Here is a tiny trained network, its code and every weight. The questions are about switching its units off for an input and a class, where a switched-off unit gives its printed mean instead of its output.

import numpy as np


def w(rows, s, z=0):
    codes = np.array(rows[::2]) - 128.0
    scale = np.full(codes.shape[1], s)
    scale[-1] = z or s
    return codes * scale


def f(y):
    return y / 2 * (1 + np.tanh(0.7978845608 * (y + 0.044715 * y**3)))


def log_softmax(a):
    a = a - a.max(-1, keepdims=True)
    return a - np.log(np.exp(a).sum(-1, keepdims=True))


def net(x, mask):
    res = np.array(x, float).reshape(1, 5) / 4 @ E
    y = f(res @ A[0][:, :-1].T + A[0][:, -1])
    res = res + np.where(mask, y, B[0][:, -1]) @ B[0][:, :-1]
    return log_softmax(res[-1] @ U[:, :-1].T + U[:, -1])


A, B = {}, {}
E = w([
[120,124,84,150,46,57,107,195,216,125,91],'x0',
[99,154,127,200,108,111,4,134,173,97,234],'x1',
[62,51,52,207,186,255,81,90,91,93,77],'x2',
[188,148,88,131,74,145,64,214,44,132,110],'x3',
[137,218,70,164,67,183,169,109,88,182,80],'x4',
],0.0081)
A[0] = w([
[98,133,108,162,133,163,68,74,131,50,121,93],'neuron 1',
[142,124,190,126,141,58,108,133,185,89,193,99],'neuron 2',
[108,54,109,140,97,96,106,158,135,102,102,16],'neuron 3',
[149,132,167,126,57,42,121,102,201,116,209,253],'neuron 4',
[104,95,99,156,190,189,20,126,85,68,201,135],'neuron 5',
[121,211,155,125,154,188,174,50,79,157,146,151],'neuron 6',
[93,140,116,148,141,159,129,98,149,176,146,182],'neuron 7',
[138,107,196,135,59,84,52,108,211,67,229,149],'neuron 8',
[101,107,180,120,118,101,83,120,206,100,221,98],'neuron 9',
[132,194,137,124,169,171,163,20,77,220,140,123],'neuron 10',
[53,147,62,216,155,167,144,98,148,156,132,231],'neuron 11',
[110,85,117,163,122,98,81,161,139,99,79,102],'neuron 12',
[78,112,101,92,150,151,202,65,165,150,147,195],'neuron 13',
[141,174,199,125,40,23,74,158,148,112,187,139],'neuron 14',
[179,159,130,174,73,133,121,181,68,112,105,144],'neuron 15',
[233,90,157,101,75,76,111,192,108,134,131,178],'neuron 16',
[159,93,134,47,205,144,171,74,95,123,144,244],'neuron 17',
[165,197,47,182,8,120,82,192,95,160,106,127],'neuron 18',
[93,104,87,134,164,141,102,117,149,127,193,218],'neuron 19',
[173,186,128,85,145,171,187,117,79,173,108,94],'neuron 20',
[48,168,18,237,100,151,77,114,172,175,127,171],'neuron 21',
[135,151,105,52,70,116,187,111,175,165,92,81],'neuron 22',
[95,73,132,86,194,156,112,75,99,136,97,30],'neuron 23',
],0.011,0.0051)
B[0] = w([
[102,86,171,147,89,148,111,104,114,88,124,180],'neuron 1',
[93,174,96,114,153,159,174,153,141,175,87,198],'neuron 2',
[120,190,209,177,115,73,100,147,55,124,100,151],'neuron 3',
[82,160,128,108,248,146,215,166,136,176,133,244],'neuron 4',
[33,56,180,198,103,141,58,149,56,84,230,226],'neuron 5',
[155,157,186,209,65,119,158,110,116,10,64,199],'neuron 6',
[112,111,146,173,129,134,133,106,105,113,119,161],'neuron 7',
[46,164,196,146,209,145,223,139,94,195,130,236],'neuron 8',
[111,199,224,144,194,99,242,132,114,130,59,202],'neuron 9',
[136,214,211,219,166,95,204,122,72,7,78,203],'neuron 10',
[108,77,153,167,76,183,145,123,123,59,124,215],'neuron 11',
[113,182,209,145,146,82,163,154,83,111,127,167],'neuron 12',
[100,83,241,147,145,113,142,134,104,85,134,197],'neuron 13',
[83,136,149,42,205,131,211,206,167,254,213,243],'neuron 14',
[176,135,66,54,91,151,168,185,175,132,159,196],'neuron 15',
[97,211,93,138,160,179,180,173,147,210,129,216],'neuron 16',
[45,76,131,146,154,191,89,40,88,125,100,217],'neuron 17',
[107,140,38,103,54,178,63,203,153,204,216,254],'neuron 18',
[91,81,189,197,122,102,126,109,75,110,116,184],'neuron 19',
[141,140,156,106,107,193,168,123,206,81,101,194],'neuron 20',
[155,129,163,209,93,246,169,71,125,12,95,231],'neuron 21',
[46,24,153,176,115,165,72,99,96,111,183,188],'neuron 22',
[77,128,94,177,166,135,79,154,81,164,152,177],'neuron 23',
],0.0093,0.015)
U = w([
[99,129,165,161,175,139,181,74,124,93,48,158],'0',
[132,174,91,170,85,158,101,140,116,89,96,101],'1',
[112,116,83,109,114,180,133,109,151,168,110,87],'2',
[223,218,91,134,124,8,18,10,129,65,220,5],'3',
[220,55,41,34,156,84,8,15,65,61,222,5],'4',
[61,59,145,168,146,142,80,108,99,119,204,190],'5',
[119,142,155,77,140,70,164,184,165,220,183,190],'6',
],0.012,0.011)

Each question gives the input, the list of numbers given to net, and the class t.
The units are the neurons (one row each of A and B). Each row of codes is followed by its name. A weight is (code - 128) times the scale printed after its matrix; where a second scale follows, it is the last column's (A, B and U).
mask holds one flag per neuron, in row order. A switched-off neuron (its flag False) gives its mean, the last column of its row in B, instead of its output. The means were averaged over made-up inputs and are rounded, as every weight is.
A unit's drop is (log p(t) with every unit on - log p(t) with that unit switched off) / (log p(t) with every unit on - log p(t) with every unit switched off).
The circuit of an input: a set's keep is (log p(t) with only the set's units on - log p(t) with every unit switched off) / (log p(t) with every unit on - log p(t) with every unit switched off). Starting from the 12 units with the biggest drops (on a tie, the unit counted first), units are removed one at a time, each time the one whose removal leaves the highest keep (on an exact tie, the one counted first), for as long as the keep stays at least 0.8.
circuit, biggest first: the units of the circuit, biggest drop first
k most important neurons: the k neurons with the biggest drops, biggest first
drop of u: that unit's drop, to one decimal
input [1,6,4,1,8], class 1: 3 most important neurons -> (neuron 21; neuron 14; neuron 22)
input [-7,-2,6,2,-2], class 5: circuit, biggest first -> (neuron 5)
input [-5,7,-5,-3,4], class 0: 3 most important neurons -> (neuron 18; neuron 6; neuron 10)
input [-5,-4,1,4,-4], class 5: 3 most important neurons -> (neuron 9; neuron 21; neuron 4)
input [5,-4,4,2,-1], class 1: 2 most important neurons -> (neuron 14; neuron 5)
input [-7,8,1,-8,-6], class 0: 4 most important neurons -> (neuron 9; neuron 18; neuron 8; neuron 2)
input [2,8,-1,-2,4], class 0: 3 most important neurons -> (neuron 21; neuron 9; neuron 11)
input [-5,-2,8,-3,0], class 5: 2 most important neurons -> (neuron 5; neuron 23)
input [2,-8,5,4,-1], class 2: 2 most important neurons -> (neuron 5; neuron 10)
input [-4,-1,-4,-2,-6], class 6: 2 most important neurons -> (neuron 21; neuron 10)
input [-2,-8,8,-8,-4], class 5: 3 most important neurons -> (neuron 23; neuron 9; neuron 21)
input [-1,-8,8,-8,-4], class 5: 3 most important neurons -> (neuron 23; neuron 9; neuron 21)
input [7,7,0,4,7], class 6: 2 most important neurons -> (neuron 14; neuron 17)
input [6,-1,-2,-5,4], class 5: circuit, biggest first -> (neuron 22)
input [-3,-5,6,-5,-8], class 5: drop of neuron 2 -> 0.0
input [1,-3,1,5,-1], class 6: drop of neuron 21 -> 0.4
input [8,-7,7,8,6], class 1: drop of neuron 14 -> 0.1
